Here is a tiny trained network, its code and every weight. The questions are about switching its units off for an input and a class, where a switched-off unit gives its printed mean instead of its output.

import numpy as np


def w(rows, s, z=0):
    codes = np.array(rows[::2]) - 128.0
    scale = np.full(codes.shape[1], s)
    scale[-1] = z or s
    return codes * scale


def f(y):
    return y / 2 * (1 + np.tanh(0.7978845608 * (y + 0.044715 * y**3)))


def log_softmax(a):
    a = a - a.max(-1, keepdims=True)
    return a - np.log(np.exp(a).sum(-1, keepdims=True))


def net(x, mask):
    res = np.array(x, float).reshape(1, 4) / 4 @ E
    y = f(res @ A[0][:, :-1].T + A[0][:, -1])
    res = res + np.where(mask, y, B[0][:, -1]) @ B[0][:, :-1]
    return log_softmax(res[-1] @ U[:, :-1].T + U[:, -1])


A, B = {}, {}
E = w([
[92,60,192,184,130,185,32,93,172],'x0',
[254,10,98,141,164,110,161,178,173],'x1',
[70,137,90,205,172,29,118,154,79],'x2',
[28,138,200,118,209,152,228,187,192],'x3',
],0.0097)
A[0] = w([
[141,157,81,101,198,172,194,154,122,252],'n0',
[58,145,140,142,82,166,81,144,108,160],'n1',
[180,119,106,149,87,119,62,43,85,33],'n2',
[203,48,122,132,175,101,126,170,168,49],'n3',
[91,151,166,139,214,163,173,159,181,66],'n4',
[130,167,112,233,111,74,135,151,111,93],'n5',
[149,59,137,123,155,122,116,194,131,130],'n6',
[109,241,137,132,111,156,126,96,101,96],'n7',
[142,185,93,145,113,54,208,139,91,82],'n8',
[164,167,139,60,130,228,171,94,84,148],'n9',
[79,210,143,79,131,106,112,56,153,52],'n10',
[90,78,143,190,184,56,120,124,56,123],'n11',
[230,169,122,149,94,100,144,69,56,102],'n12',
[132,82,150,71,137,206,114,91,123,222],'n13',
[109,76,195,255,164,154,43,74,198,27],'n14',
[138,87,157,72,61,163,154,46,182,89],'n15',
[174,148,155,16,57,148,198,111,137,44],'n16',
],0.0098,0.0016)
B[0] = w([
[204,130,194,110,67,119,216,156,155,195],'n0',
[216,151,88,124,206,119,110,92,217,189],'n1',
[86,69,224,44,26,171,254,111,72,234],'n2',
[179,121,118,18,201,77,70,59,142,250],'n3',
[65,121,213,42,2,243,195,82,90,217],'n4',
[100,89,154,117,154,165,41,189,59,200],'n5',
[163,174,184,117,215,91,124,63,203,198],'n6',
[183,162,131,106,183,114,101,94,173,201],'n7',
[171,122,170,232,92,114,106,202,141,219],'n8',
[106,107,78,177,155,148,111,175,132,196],'n9',
[228,173,117,115,196,113,104,30,174,195],'n10',
[125,81,90,111,227,214,57,159,14,225],'n11',
[97,122,187,122,46,153,209,85,181,226],'n12',
[115,93,112,133,134,83,38,196,102,195],'n13',
[143,207,100,209,27,72,184,217,189,251],'n14',
[89,116,106,146,207,165,65,165,82,202],'n15',
[150,23,69,202,137,122,39,213,98,208],'n16',
],0.0075,0.011)
U = w([
[78,115,173,61,68,192,214,41,125,142],'0',
[217,160,118,88,215,39,124,2,193,29],'1',
[87,88,99,184,191,147,75,183,78,50],'2',
[163,185,116,238,69,8,182,193,197,254],'3',
],0.01,0.0013)

Each question gives the input, the list of numbers given to net, and the class t.
The units are the neurons (one row each of A and B). Each row of codes is followed by its name. A weight is (code - 128) times the scale printed after its matrix; where a second scale follows, it is the last column's (A, B and U).
mask holds one flag per neuron, in row order. A switched-off neuron (its flag False) gives its mean, the last column of its row in B, instead of its output. The means were averaged over made-up inputs and are rounded, as every weight is.
A unit's drop is (log p(t) with every unit on - log p(t) with that unit switched off) / (log p(t) with every unit on - log p(t) with every unit switched off).
The circuit of an input: a set's keep is (log p(t) with only the set's units on - log p(t) with every unit switched off) / (log p(t) with every unit on - log p(t) with every unit switched off). Starting from the 12 units with the biggest drops (on a tie, the unit counted first), units are removed one at a time, each time the one whose removal leaves the highest keep (on an exact tie, the one counted first), for as long as the keep stays at least 0.8.
units of the circuit, in order: the units of the circuit, biggest drop first
top k neurons: the k neurons with the biggest drops, biggest first
drop of u: that unit's drop, to one decimal
input [8,6,-7,0], class 3: units of the circuit, in order : n14
input [1,5,-6,4], class 2: top 4 neurons : n16, n15, n13, n10
input [-3,-8,-8,-4], class 1: top 2 neurons : n10, n7
input [6,-4,-5,-1], class 3: top 2 neurons : n14, n11
input [6,-4,3,-3], class 3: top 2 neurons : n14, n3
input [-8,-3,-2,-8], class 0: top 2 neurons : n2, n12
input [-2,4,5,2], class 2: top 3 neurons : n11, n10, n1
input [1,6,5,5], class 1: top 3 neurons : n3, n2, n6
input [-8,-6,0,-5], class 3: top 2 neurons : n8, n3
input [-4,-1,4,0], class 2: top 3 neurons : n14, n5, n11
input [-8,-8,0,-5], class 1: top 4 neurons : n10, n7, n14, n1
input [-7,-7,6,-2], class 1: top 3 neurons : n10, n7, n14
input [-2,-4,-4,-3], class 1: drop of n14 : 0.5
input [-3,0,-6,-5], class 2: units of the circuit, in order : n16
input [-8,7,-6,-2], class 3: drop of n0 : 0.9
input [8,7,-3,-2], class 3: drop of n14 : 4.5
